Below are the code and all the weights of a small trained network. Each question names an input and a target symbol and asks about switching units off, where a switched-off unit gives its printed mean instead of its output.

import numpy as np


def w(rows, s, z=0):
    codes = np.array(rows[::2]) - 128.0
    scale = np.full(codes.shape[1], s)
    scale[-1] = z or s
    return codes * scale


def f(y):
    return np.maximum(y, 0)


def softmax(a):
    e = np.exp(a - a.max(-1, keepdims=True))
    return e / e.sum(-1, keepdims=True)


def log_softmax(a):
    a = a - a.max(-1, keepdims=True)
    return a - np.log(np.exp(a).sum(-1, keepdims=True))


def net(x, mask):
    ids = ['αδζηλμτω'.index(c) for c in x.split()]
    T = len(ids)
    res = E[ids] + P[:T]
    r = res
    for j in range(2):
        rows = slice(3 * j, 3 * j + 3)
        q, k, v = (r @ M[0][rows].T for M in (Q, K, V))
        z = softmax(np.where(np.tri(T) > 0, q @ k.T / 3**0.5, -1e9)) @ v
        o = O[0][rows]
        res = res + np.where(mask[j], z, o[:, -1]) @ o[:, :-1]
    y = f(res @ A[0][:, :-1].T + A[0][:, -1])
    res = res + np.where(mask[2:14], y, B[0][:, -1]) @ B[0][:, :-1]
    return log_softmax(res[-1] @ U[:, :-1].T + U[:, -1])


Q, K, V, O, A, B = {}, {}, {}, {}, {}, {}
E = w([
[41,226,171],'α',
[95,193,124],'δ',
[165,41,127],'ζ',
[95,194,116],'η',
[141,2,126],'λ',
[67,80,166],'μ',
[83,225,103],'τ',
[194,167,13],'ω',
],0.011)
P = w([
[198,155,254],'0',
[85,84,117],'1',
[79,86,110],'2',
[77,69,97],'3',
[70,59,81],'4',
[62,58,75],'5',
[65,50,59],'6',
[62,36,48],'7',
[53,34,38],'8',
[53,20,30],'9',
[41,19,36],'10',
],0.0056)
Q[0] = w([
[147,135,105],'H0',
[166,93,186],'H0',
[89,95,152],'H0',
[10,214,84],'H1',
[89,255,87],'H1',
[111,87,137],'H1',
],0.026)
K[0] = w([
[88,133,132],'H0',
[61,124,33],'H0',
[152,149,99],'H0',
[24,78,42],'H1',
[74,120,3],'H1',
[122,113,178],'H1',
],0.023)
V[0] = w([
[92,162,123],'H0',
[2,45,237],'H0',
[243,93,113],'H0',
[171,36,173],'H1',
[36,115,132],'H1',
[207,139,9],'H1',
],0.0098)
O[0] = w([
[135,182,143,122],'H0',
[157,42,254,144],'H0',
[106,43,57,141],'H0',
[89,42,101,50],'H1',
[111,156,182,141],'H1',
[251,88,122,254],'H1',
],0.012,0.0036)
A[0] = w([
[118,109,170,1],'N0',
[108,182,110,94],'N1',
[92,80,139,106],'N2',
[145,68,134,10],'N3',
[53,149,126,82],'N4',
[65,128,147,52],'N5',
[81,127,165,252],'N6',
[118,84,147,61],'N7',
[10,127,157,12],'N8',
[187,146,179,34],'N9',
[173,103,238,105],'N10',
[118,125,131,100],'N11',
],0.011,0.0062)
B[0] = w([
[178,83,59,145],'N0',
[184,140,183,183],'N1',
[158,156,178,179],'N2',
[54,129,48,167],'N3',
[215,105,110,196],'N4',
[76,166,97,169],'N5',
[121,25,245,248],'N6',
[110,165,144,156],'N7',
[31,198,8,212],'N8',
[73,207,112,185],'N9',
[35,174,33,255],'N10',
[141,123,133,132],'N11',
],0.015,0.0074)
U = w([
[88,200,155,72],'α',
[133,156,188,190],'δ',
[104,1,125,115],'ζ',
[139,152,181,180],'η',
[69,38,105,93],'λ',
[53,133,93,1],'μ',
[146,179,199,152],'τ',
[185,170,33,151],'ω',
],0.0044,0.0089)

Each question gives the input, a string of symbols that net reads in full, and the target symbol t.
The units are the heads (3 rows each of Q, K, V and O) and the neurons (one row each of A and B). Each row of codes is followed by its name. A weight is (code - 128) times the scale printed after its matrix; where a second scale follows, it is the last column's (O, A, B and U).
mask holds one flag per unit, heads first, then neurons. A switched-off unit (its flag False) gives its mean, the last column of its rows in O or B, instead of its output. The means were averaged over made-up inputs and are rounded, as every weight is.
A unit's drop is (log p(t) with every unit on - log p(t) with that unit switched off) / (log p(t) with every unit on - log p(t) with every unit switched off).
The circuit of an input: a set's keep is (log p(t) with only the set's units on - log p(t) with every unit switched off) / (log p(t) with every unit on - log p(t) with every unit switched off). Starting from the 12 units with the biggest drops (on a tie, the unit counted first), units are removed one at a time, each time the one whose removal leaves the highest keep (on an exact tie, the one counted first), for as long as the keep stays at least 0.8.
circuit, biggest first: the units of the circuit, biggest drop first
most important unit: the unit with the biggest drop
top k neurons: the k neurons with the biggest drops, biggest first
heads that matter: for each layer, one digit per head in row order, 1 if its drop is at least 0.15 and else 0, layers parted by /
drop when u is switched off: that unit's drop, to one decimal
input ω ω ζ τ τ λ, target ω: circuit, biggest first : (N6; H0)
input ω τ ω ω δ ω δ ω ω δ, target ω: most important unit : H0
input μ α ζ ζ η τ μ ω τ, target μ: top 2 neurons : (N10; N9)
input μ α λ ζ ω η α α, target μ: circuit, biggest first : (H0; N10; H1; N9)
input ω ω μ τ, target ω: heads that matter : 10
input λ λ μ, target λ: top 2 neurons : (N6; N8)
input ω η ζ, target ω: circuit, biggest first : (N6; H1)
input ζ δ λ μ λ μ δ η ζ μ α, target λ: circuit, biggest first : (H1; H0)
input ω α ζ ω δ, target ω: circuit, biggest first : (N6; H0)
input ζ ζ λ δ, target ζ: circuit, biggest first : (H0; H1)
input ω μ ω δ μ, target ω: top 3 neurons : (N4; N8; N1)
input λ μ α, target λ: circuit, biggest first : (N6; H0; H1)
input μ ω η, target μ: circuit, biggest first : (H0; N10; N9)
input μ η α ω ζ δ μ μ, target μ: top 2 neurons : (N8; N5)
input μ μ δ μ, target μ: top 3 neurons : (N8; N5; N10)
input μ α τ α ω δ ζ α, target μ: drop when N10 is switched off : 1.7
input η ω α η α δ τ, target τ: drop when H0 is switched off : 0.2
input μ ω η α ω α η, target μ: drop when H1 is switched off : 0.5
input ω η η α α η ω α η ω ζ, target ω: drop when N2 is switched off : 0.0
